(in the rows, 128 means zero)
Each row is followed by its group and then its class within the group.
[119 155 176 146 135 139 134 126 155 112 147 143  74  96 122  85  98 124
 152  76 142 125 135 136 155 118 136 144 109 182 163 137 119 114] | F q725
[135 141 158  94 136 151 110 130 123  71 139 123 140 122 159 126 102 125
 135 120 128  91 112 132 112  99 180 148 119 121 135 142 129 122] | F q719
[165 135 109 100 104 119 114 171 101 135 107 121 133 120 137 146 149 118
 160 168 148  93 189 144 127 132 174 109 110 141 142 108  88 180] | Y q876
[142 143 196 110 133 131 133 125 131  75 131 135 203 128 112  98  54 137
  84 132 122  76 111 122 158  89 186 135 109 216 159 148 137 121] | F q725
[125 160 109 131 124 140 143 185 128 127 133 124 134 119 132 118 164 135
 197 141 167 119 145 191 159 110 163 166 129 118 142 140 130 189] | Y q33
[129 133  98 100 146 128 128 138 108 122 114 100 139  99 134 124 127 160
 166 173 153 121  99 165 179 108 162 119 120 157 147  98 129 175] | Y q33
[117 107  84 105 106 136 147 109 104 149 131 113 133 105 140 159 148 110
 121 156 155 150 151 139 140 125 137 134 117 109 138  82 144 168] | Y q876
[109 144 148 100 145 132 143 153 141  92 162 136 115 138 102 105  73 110
 131 152 145 109 105 156 155 106 163 106 119 163 148 165 120 146] | F q725
[114 145 156  94 134 121 139 152 129  89 140 127 129 155 110  85  79 141
 160 149 131 103 124 144 115 119 162 125 127 114 148 179 114 174] | F q725
[ 92 157 103 126 150 136 127 157 136 163 115 121 115 111 133  98 143 123
 122 157 133 125 127 132 151 130 121 102 124 119 116 114 135 220] | Y q876
[122 138  60  91 114 115 141 133 101  78 121 112 137 106 140 109 147 144
 139 186 166 155 160 166 109 131 149 126 112 142 131 119 117 204] | Y q876
[129 128  99  68  84 125 136 117 101 133 111 110 141 128 164 149 131 127
 126 181 136 140 132 145 128 135 156 129 115 146 138 127  87 179] | Y q876
[109 132 112 133 102 120 128 128 112 184 112 129  97 243 136 144 143 118
 153 162 150 125 149 161 137 140  93 121 114 155 147  86 106 165] | Y q876
[112 151 131 122  98  94 127 130 120 109 138 118 116 106 104 146 124 123
 142 169 152 143 144 136 133 139 151 151 113 157 139 154  94 154] | Y q876
[109 152 167 120 117 135 111 166 136 103 130 137 117 122 135 128 113 137
 136 128 123 122 128 100 131 104 151 126 119 174 128 165 147 128] | F q719
[148 130 144 106 151 131 126 127 129  87 166 132 124 130 117 152  99 118
 136 131 135  88 133 134 160 114 195 112 106 150 151 124 127 145] | F q719
[119 136 161 121 142 123 154 132 123  88 162 128 129 123  98  75  66 130
 173 157 130  87 132 165 137 111 179 145 119 157 154 154 123 154] | F q725
[ 87 160 130  91 156 148 154 129 145  79 224 136 145 151 100 135  81 119
 125 103 160 119 122 139 110  91 186 126 133 131 153 168 123 141] | F q725
[127 145 165 113 151 150 124 145 136  59 152 123 128 123  97 140 117 123
 128 131 128  94 118 131 134  85 178 114 120 130 144 122 126 130] | F q719
[113 128  81 116 119 117 135 134 103 149 135 108 120 117 119 137 126 120
 131 168 132 143 148 143 126 134 174  95  92 120 142 113  96 178] | Y q876
[104 150  79  97 113 115 156 150 115 149 136 109 134 144 141 166 150 110
 137 167 153 203 153 166 152 103 150 129 116 123 146 120  95 193] | Y q876
[128 118 116 110 115  95 153 136 122 139 150 116 141 134 131 165 146 132
 174 159 127 150 142 162 149 137 127 144 130 139  95 135  98 168] | Y q33
[124 146 117 121 125 126 165 161 136  88 182 124 124 106 107 113  98 135
 151  91 164 109 109 158 177 124 170 102 137 119 159 122 108 141] | F q719
[116 151 175 103 146 160 148 155 138  56 158 122 134 128 106 128 105 122
 148 136 135  82 114 161 208  97 209 123 104 142 180 152 117 181] | F q725
[128 131 121 114 109 110 124 113  81 120 126 129 114  92 114 150 130 117
 148 154 132 146 147 136 148 148 136 130 115 167 146  92 112 136] | Y q876
[135 128 136 128 110  90 151 121 127 137 146 130 135 136 132 101 130 146
 132 163 142 143 146 132 158 152 133 158 135 150 124 107 113 152] | Y q33
[135 126 121  84 152 151  89 154 126  69 183 109 139 113 142  97  88 125
 102 147 156  92 103 159 157  93 190 121 152 133 185 110 143 142] | F q719
[131 155 145 118 118 142 131 137 129  91 141  98 135 151 134 149 121 112
 116 129 131 104 115 147 123 107 185 158 127 129 160 134 131 137] | F q719
[118 127 153 121 171 149 134 135 120 106 146 131 125 150  94  99  69 122
 152 152 132 106 142 149 129 110 172 110 104 147 154 148 125 150] | F q725
[134 134 133 111 103 117 130 127 107 134 147 111 129 129 131 140 105 135
 139 151 140 139 135 139 161 127 155 133 116 149 134 104 109 169] | Y q33
[126 129 163  96 141 120 151 102 122  50 164 122 155 133 132  99 101 121
 147 158 138 104 127 163 125  90 166 146 162 153 149 146 126 151] | F q725
[157 140 153  83 155 134 161 150 157  82 178 137 131 119 121 103  84 140
 134 131 152 106 111 112 153 102 201 121 147 145 190 142 136 136] | F q725
[112 117 130 119 111 131 144 150 137 135 138 119 125 112 117 112 150 150
 156   4 146 142 142 161 142 124 145 137 117 110 138 126  88 157] | Y q33
[144 128 151  94 147 118 115 155 170  64 146 102 137 118 109 146 109 149
 141 144 135 106 122 130 136 116 192 128 124 143 123 172 130 147] | F q725
[156 128 173 118 124 111 162 109 137  94 190 137  93 125 126  92  88 137
 145 103 114 120 125 128 157  96 146 132 123 160 130 143 126 100] | F q719
[111 136  88 111 114 105 174 123 135 179 127 132 135 111 137  73 134 157
 168 161 160 159 162 174 157 140 105 148 132 148 117 139 112 172] | Y q33
[128 120 132  95 128 104 139 133 126 138 121 120 138  84 158 131 154 148
 169 159 124 139 145 142 149 117 151 129 114 147 104 125 103 149] | Y q33
[119 168 132 125 111 135  95 134 114 151 136  85  84 117 128 126 124 117
 131 152 153 141 141 134 161 228 132 123 124 203 130 122 127 147] | Y q876
[ 74 171 154  60 124 158 140 152 110  70 185  98 110 130 122 159  73 122
 106 172 159 138 117 136 140 104 194 115 144 130 185 166 105 140] | F q725
[115 150 110  71 110 120 147 136 113 127 111 100 142 131 160 133 136 122
 156 180 159 147 141 148 114 101 155 117 103 107 147  89 110 191] | Y q33
[164 141 147 103 110  95 143 113 106 143 137 154 101  99 164 129 139 131
 161 137 129 141 177 121 147 109 107 160 108 176 109 102 106 157] | Y q33
[149 145 124 137 125 119 154 143 139 120 198 117 123 148 155 136 117 133
 119 113 145 118 187 252 137 117 189 123 138 116 153 138 123 189] | F q719
[128 137 118 120  90 110 149 130 120 149 122 114 141 132 151 121 143 147
 151 144 133 132 161 160 116 133 128 122 147  96 140 130 116 153] | Y q33
[140 111 102 111 127 115 169 118 143 119 186 122 124 149 157 164 127 126
 130 137 140 139 142 111 130 137 177 127 122 153 134 110 111 149] | Y q876
[119 131 147 117 104 147 123 143 142 130 112 118 131 104 147 162 143 112
 128 166 147 130 117 138 136 139 150 106 121 128 160 103 116 184] | Y q876
[145 123 137 161 123 108 123 122 133 171 126 150 102  91 121 140 133 115
 123 139  45 160 154 123 156 159  95 141 110 212 101  97 141  97] | Y q876
[ 75 151  87 114 119 134 135 139 118 133  89 123 155 116 148 165 160 121
 141 159 163 120 144 170 134 112 133 122 115 126 165  99 113 208] | Y q876
[128 109 103 113 132  95 137 127 113 132 143  92 146 136 154 143 131 133
 118 178 122 135 140 136  10 131 134 104 153 103 131 113  73 147] | Y q33
[107 151 109 120 118 140 107 142 121 152 112 122 158  94 155 146 164 110
 157 162 149 143 148 165 125 126 132 143 101 153 136  97 123 202] | Y q876
[139 127 117 128 115 111 142 136 102 179 134 141 115  83 160 126 166 104
 128 148 143 140 133 145 160 113 137 142 115 168 132  84 125 163] | Y q876

Each row is followed by its group and then its class within the group.
[153  86 104 148 167 102 153 107 121 126 150  91 118 162 134 120 133 155
 145 126 132 110 131 154 129 127 111 112 149 110 157 144 125 165] | <67> q331
[165  65 130 124 151 114 143 112 125 152 113 128 118 159 127 119 128 131
 128 138 121 109 131 138 155 111 123 124 189  83 163 136 128 150] | <67> q528
[105 191 133 123 129 136  90 158 125 119 117 139 125 126 128 123 138  92
 125 127 141 133 134 146 129 130 137 136  82 151  89 112 131 110] | <61> q892
[116 165 121 136 185 141  48  62  58 136 102 123 171 123 129 102 130 106
 159 122 136 131 120 132 151 136 152 139 103 181 112 117 124 132] | <61> q892
[159  81 129 140 160 115 146  84 116 126 132 118 141 151 125 118 128 161
 141 126 127 118 121 126 137 107 127 120 172 118 176 137 129 152] | <67> q331
[104 173 134 124 129 135  99 152 120 114 121 132 129 117 130 142 125  87
 133 124 132 137 124 136 121 150 132 140  86 150  97 116 129 114] | <61> q550
[102 185 127 136 132 137  86 148 109 125 124 124 134 122 124 107 123  97
 139 120 128 136 127 156 131 145 123 137  74 169  93 124 130 120] | <61> q550
[153  84 117 129 114 105 163 149 139 110 146 120 110 142 122 142 131 143
 109 126 113 115 129 105 133 103 124 126 169  90 142 133 124 149] | <67> q331
[166  79 126 131 160  97 157 152 125 155 145 100  98 168 140 118 126 122
 133 125 111 118 134 155 153 105 101 104 167  81 146 136 122 158] | <67> q331
[146  78 120 132 137 110 166 137 135 131 140 121 108 151 122 135 127 124
 120 130 113 112 131 133 138 117 114 115 167  84 163 137 130 142] | <67> q528
[115 187 136 143 138 135  93 172 110 119 112 116 130 122 131 115 124 139
 132 128 133 143 137 161 141 144 137 134  73 150  71 115 130 118] | <61> q892
[105 182 148 119 105 134 103 196 129 113 120 126 119 112 108 126 126  90
 126 126 129 143 126 145 130 142 129 132  78 134  70 124 121 119] | <61> q892
[103 195 116 132  95 126 106 230 131 114 135 120  95 133 123 139 120  57
 127 133 108 131 133 172 136 137 116 128  70 125  69 113 128 109] | <61> q550
[155 132 114 155 199 122 100  43  93 154 121  91 152 155 127 101 127 142
 173 117 119 115 129 143 157 118 121 122 151 135 153 139 127 150] | <67> q528
[109 179 114 124 127 133  96 130 115 139 137 121 131 108 139 127 127  77
 135 128 135 139 150 137 114 143 119 119  91 157 120 118 131  96] | <61> q550
[169  75 141 143 165 105 155  83 130 150 132 103 136 157 132 120 132 174
 142 121 118 117 124 123 135 121 116 112 171 112 158 141 124 153] | <67> q331
[112 187 147 128 136 126  89 181 126 142 111 117 120 132 138 120 126  95
 138 124 128 140 124 155 149 133 115 128  85 136  77 117 130 122] | <61> q892
[156  78 107 135 165 118 139  58 110 132 134 116 132 153 129 126 139 151
 138 116 125 101 127 115 135 124 129 112 172 112 188 131 134 140] | <67> q528
[154 100 105 144 167 103 147 101 118 119 141 104 113 155 127 124 125 128
 132 131 120 103 134 148 138 117 113 108 161  99 169 132 124 148] | <67> q528
[159  84 104 141 159 109 127 143  99 142 132 101  93 160 123 122 132 145
 141 122  97 107 133 174 175 100 114 120 148  91 117 146 115 171] | <67> q528
[118 201 124 137 135 116  87 221 110 124 110  79 103 130 124 123 120  47
 126 121 117 121 161 187 154 139 114 121  73 127  55 118 119 129] | <61> q550
